Below is a small trained network, with its code and all its weights. Each question gives an input and a class and asks what happens when units are switched off, that is, made to give their printed mean instead of their output.

import numpy as np


def w(rows, s, z=0):
    codes = np.array(rows[::2]) - 128.0
    scale = np.full(codes.shape[1], s)
    scale[-1] = z or s
    return codes * scale


def norm(h):
    return h / np.sqrt((h * h).mean(-1, keepdims=True) + 1e-5)


def f(y):
    return np.maximum(y, 0)


def log_softmax(a):
    a = a - a.max(-1, keepdims=True)
    return a - np.log(np.exp(a).sum(-1, keepdims=True))


def net(x, mask):
    res = np.array(x, float).reshape(1, 2) / 4 @ E
    u = 0
    for l in range(3):
        y = f(norm(res) @ A[l][:, :-1].T + A[l][:, -1])
        res = res + np.where(mask[u : u + 3], y, B[l][:, -1]) @ B[l][:, :-1]
        u += 3
    return log_softmax(norm(res)[-1] @ U[:, :-1].T + U[:, -1])


A, B = {}, {}
E = w([
[175,120,166,119,98],'x0',
[159,5,64,55,119],'x1',
],0.012)
A[0] = w([
[83,155,192,152,139,253],'L0N1',
[96,129,54,159,63,17],'L0N2',
[255,200,22,36,184,224],'L0N3',
],0.0055,0.0053)
B[0] = w([
[125,1,129,121,92,255],'L0N1',
[98,69,120,69,150,128],'L0N2',
[96,102,171,208,68,226],'L0N3',
],0.0086,0.0055)
A[1] = w([
[250,155,159,85,117,2],'L1N1',
[50,135,48,106,232,17],'L1N2',
[93,69,130,120,94,95],'L1N3',
],0.015,0.0046)
B[1] = w([
[215,201,1,109,129,148],'L1N1',
[231,180,57,116,126,172],'L1N2',
[126,165,132,63,111,254],'L1N3',
],0.014,0.0094)
A[2] = w([
[142,51,63,117,158,220],'L2N1',
[190,91,117,133,116,157],'L2N2',
[125,8,108,94,164,4],'L2N3',
],0.016,0.0021)
B[2] = w([
[90,161,180,211,164,253],'L2N1',
[127,196,47,203,190,243],'L2N2',
[65,117,254,175,157,221],'L2N3',
],0.0099,0.0059)
U = w([
[58,143,232,240,173,199],'0',
[210,198,36,158,143,231],'1',
[113,114,162,6,72,113],'2',
[137,73,108,145,137,2],'3',
[129,75,109,149,130,25],'4',
],0.02,0.0063)

Each question gives the input, the list of numbers given to net, and the class t.
The units are the neurons (one row each of A and B). Each row of codes is followed by its name. A weight is (code - 128) times the scale printed after its matrix; where a second scale follows, it is the last column's (A, B and U).
mask holds one flag per neuron, layer by layer. A switched-off neuron (its flag False) gives its mean, the last column of its row in B, instead of its output. The means were averaged over made-up inputs and are rounded, as every weight is.
A unit's drop is (log p(t) with every unit on - log p(t) with that unit switched off) / (log p(t) with every unit on - log p(t) with every unit switched off).
The circuit of an input: a set's keep is (log p(t) with only the set's units on - log p(t) with every unit switched off) / (log p(t) with every unit on - log p(t) with every unit switched off). Starting from all 9 units, units are removed one at a time, each time the one whose removal leaves the highest keep (on an exact tie, the one counted first), for as long as the keep stays at least 0.8.
units of the circuit, in order: the units of the circuit, biggest drop first
unit that matters most: the unit with the biggest drop
k most important neurons: the k neurons with the biggest drops, biggest first
top k neurons in layer l: the k neurons of layer l with the biggest drops, biggest first
drop when u is switched off: that unit's drop, to one decimal
input [-3,-3], class 2: 3 most important neurons => [L0N1 L2N1 L2N2]
input [-3,3], class 2: units of the circuit, in order => [L1N3]
input [6,-4], class 1: units of the circuit, in order => [L0N3 L1N1]
input [-8,-7], class 1: units of the circuit, in order => [L0N3 L1N2]
input [-8,8], class 0: 2 most important neurons => [L2N1 L2N3]
input [8,7], class 1: 2 most important neurons => [L1N1 L0N1]
input [-5,-4], class 1: 2 most important neurons => [L0N3 L1N2]
input [7,5], class 1: 2 most important neurons => [L0N1 L1N1]
input [3,-3], class 2: 3 most important neurons => [L0N1 L1N2 L2N1]
input [3,-1], class 2: 2 most important neurons => [L0N1 L1N2]
input [6,7], class 0: 2 most important neurons => [L2N3 L1N2]
input [-5,-1], class 1: 2 most important neurons => [L1N2 L0N3]
input [2,1], class 2: 2 most important neurons => [L1N2 L0N3]
input [6,4], class 1: unit that matters most => L0N1
input [4,-1], class 1: 3 most important neurons => [L0N3 L1N1 L2N2]
input [3,-2], class 2: 2 most important neurons => [L0N1 L1N2]
input [7,4], class 1: 2 most important neurons => [L0N1 L1N1]
input [2,-1], class 2: top 2 neurons in layer 1 => [L1N3 L1N2]
input [-2,-2], class 2: drop when L0N1 is switched off => 0.6
input [0,-1], class 2: unit that matters most => L1N3
input [1,4], class 0: drop when L2N3 is switched off => 0.3
input [3,6], class 0: drop when L2N1 is switched off => 0.0
